[128 = 0]
[150 115 118 189 124 111  65 128  94  90 126 124  79 136 142 126  94] : (25) > [49]
[159  95  99 186 105 141  94 129  94 124 123 159  85 138 156 115  69] : (18) > [54]
[139 120 127 147 126 144 105 126 122 109 149 167 113 140 159 102 124] : (15) > [46]
[133 118  88 186 135 144 120 135 101  86 112 143 106 157 164 140  96] : (18) > [44]
[136 137 100 201 118 131  88  90  79  90 131 160  62 143 175 132  87] : (25) > [47]
[150 131 105 155 129 128  80 123  79  64 131 148  88 146 149  77 112] : (18) > [54]
[132 150 108 176 106 117  76 116  69  53 157 148  71 156 154 119 111] : (18) > [54]
[151  96 107 127 139 156 164 114 122 178  95 150 129 116 129 122 112] : (18) > [54]
[121 150 100 127 113 121 119 115  77  59 147 156  96 148 129 115 136] : (14) > [56]
[151 131 107 159 126 140  94 129  89 101 148 146  77 139 167 132 108] : (18) > [54]
[139 139 108 177 129 142 102 116  87  78 153 172  94 154 151 116 121] : (15) > [60]
[133 158  95 152 115 133 107 121  61  27 141 161  77 160 151 114 146] : (14) > [56]
[127 150 101 161 117 136 120 133  69  42 154 182 100 157 150 113 126] : (14) > [65]

[107 147 146 136 154 154 119 131 107 152 128 142 129 159 147 124 133] : (81) > [249]
[ 99 115 155 144 182 141 130 125 120 162 120 132 139 143 137 136 152] : (81) > [260]
[ 94 136 131 133 154 154 118 127 102 165 139 151 151 162 136 145 126] : (81) > [249]
[ 84 168 158 150 173 172 101 117 113 146 146 151 130 151 142 132 136] : (81) > [249]
[112 140 152 146 156 170  91 129 110 156 130 147 134 168 137 120 130] : (81) > [249]
[ 99 142 158 155 155 170  99 133 110 162 113 140 134 162 114 126 118] : (81) > [249]
[109 134 142 151 155 150 109 139 103 172 135 150 139 161 135 124 138] : (81) > [249]
[114 128 153 143 152 150 129 123 121 154 123 128 150 144 145 124 148] : (81) > [260]
[115 135 147 125 156 115 151 123 125 131 128 133 141 128 151 111 147] : (79) > [250]
[144 122 169 130 148 144 129 135 126 142 123 144 151 138 143 131 146] : (81) > [260]
[140 125 158 121 153 131 151 123 119 123 135 137 139 132 143 115 138] : (79) > [250]
[140 130 174 123 136 150 151 122 116 127 134 132 136 141 133 113 134] : (79) > [259]
[110 119 143 143 145 174 129 129 112 163 127 141 152 154 138 124 143] : (81) > [249]
[103 134 165 144 162 148 120 134 120 151 126 147 133 155 133 123 128] : (81) > [249]
[107 125 169 118 160 129 150 131 106 152 141 142 144 139 138 110 156] : (79) > [250]
[119 126 137 134 146 135 129 144 124 144 131 127 131 151 135 127 138] : (81) > [249]
[127 131 139 135 139 126 149 132 125 135 147 134 141 145 134 120 138] : (79) > [250]
[127 133 154 107 125 126 157 124 124 119 135 137 157 152 120 114 121] : (79) > [250]
[106 122 170 117 145 139 170 127 120 130 138 135 156 157 126 122 135] : (79) > [250]
[117 139 158 118 133 128 154 134 129 127 131 140 139 160 147 105 131] : (79) > [250]
[106 135 148 136 145 131 140 125 118 111 143 135 149 130 147 133 127] : (79) > [250]
[128 135 155 104 110 123 151 133 124 117 139 129 125 127 118 114 136] : (79) > [259]
[ 84 153 175 152 183 189  96 100  94 171 137 153 176 150 146 128 146] : (81) > [249]
[109 132 149 125 140 125 149 127 116 134 147 131 153 119 149 121 142] : (79) > [250]
[ 84 132 150 138 158 160 120 126 112 171 128 143 149 170 132 139 138] : (81) > [249]
[124 132 147 115 149 121 147 124 112 120 142 135 147 110 140 124 138] : (79) > [259]
[ 88 134 155 147 164 165  99 125 103 166 128 150 146 147 148 118 148] : (81) > [249]
[105 129 135 112 142 153 138 125 112 163 117 138 146 157  42 132 142] : (81) > [260]
[130 113 173 101 137 140 151 119 110 130 148 139 145 141 155 102 129] : (79) > [250]
[125 123 150 127 144 128 136 120  98 147 131 134 129 143 141 138 138] : (79) > [250]
[117 136 133 118 142 130 154 120 127 124 136 131 129 132 154 128 133] : (79) > [250]
[124 123 137 133 137 136 135 137 121 174 103 131 134 158 129 115 148] : (81) > [260]
[115 137 155 112 142 121 157 138 131 124 148 140 148 128 121 128 129] : (79) > [250]
[109 135 153 127 144 146 140 119 107 144 135 130 161 127 148 129 144] : (81) > [260]
[132 129 178 114 133 125 172 125 124 140 139 123 139 148 131 126 140] : (79) > [259]
[122 116 179 142 148 141 148 127 109 174 124 133 124 183 142 124 126] : (81) > [260]
[120 138 120 115 133 110 156 135 131 110 126 141 156 143 136 117 129] : (79) > [250]
[102 187 155 141 161 152  99 126 103 159 128 148 143 153 144 119 141] : (81) > [249]
[113 138 155 118 131 122 169 140 121 126 142 132 138 151 138 126 127] : (79) > [250]
[100 129 152 132 143 141 147 106 121 147 127 133 144 156 135 140 142] : (81) > [260]
[106 138 153 126 132 116 157 123 123 127 126 132 138 146 149 123 138] : (79) > [250]
[135 119 142 122 133 129 145 132 126 140 121 141 145 154 146 113 132] : (79) > [250]
[105 130 147 112 122 143 150 124 117 124 150 133 140 132 133 125 130] : (79) > [259]
[ 91 126 132 123 140 139 131 130 100 160 134 142 134 133 147 132 150] : (81) > [260]
[ 96 127 150 155 164 156 107 130 104 165 136 145 159 165 136 136 130] : (81) > [249]
[111 125 150 131 149 148 119 115 108 172 118 142 145 178 134 133 140] : (81) > [260]
[ 92 127 144 133 132 129 142 132 119 165 119 133 144 157 129 140 153] : (81) > [260]
[121 128 145 129 151 129 141 122 118 130 108 134 164 128 146 123 136] : (79) > [250]
[105 134 156 120 149 123 156 132 121 120 150 135 156 128 145 113 157] : (79) > [250]
[102 133 155 140 157 143 120 128 105 166 127 143 155 158 144 125 133] : (81) > [249]
[ 94 138 153 109 119 147 148 136 120 121 132 129 142 135 137 130 145] : (79) > [250]
[101 135 162 142 162 170 123 124  94 156 139 147 139 156 142 124 134] : (81) > [249]
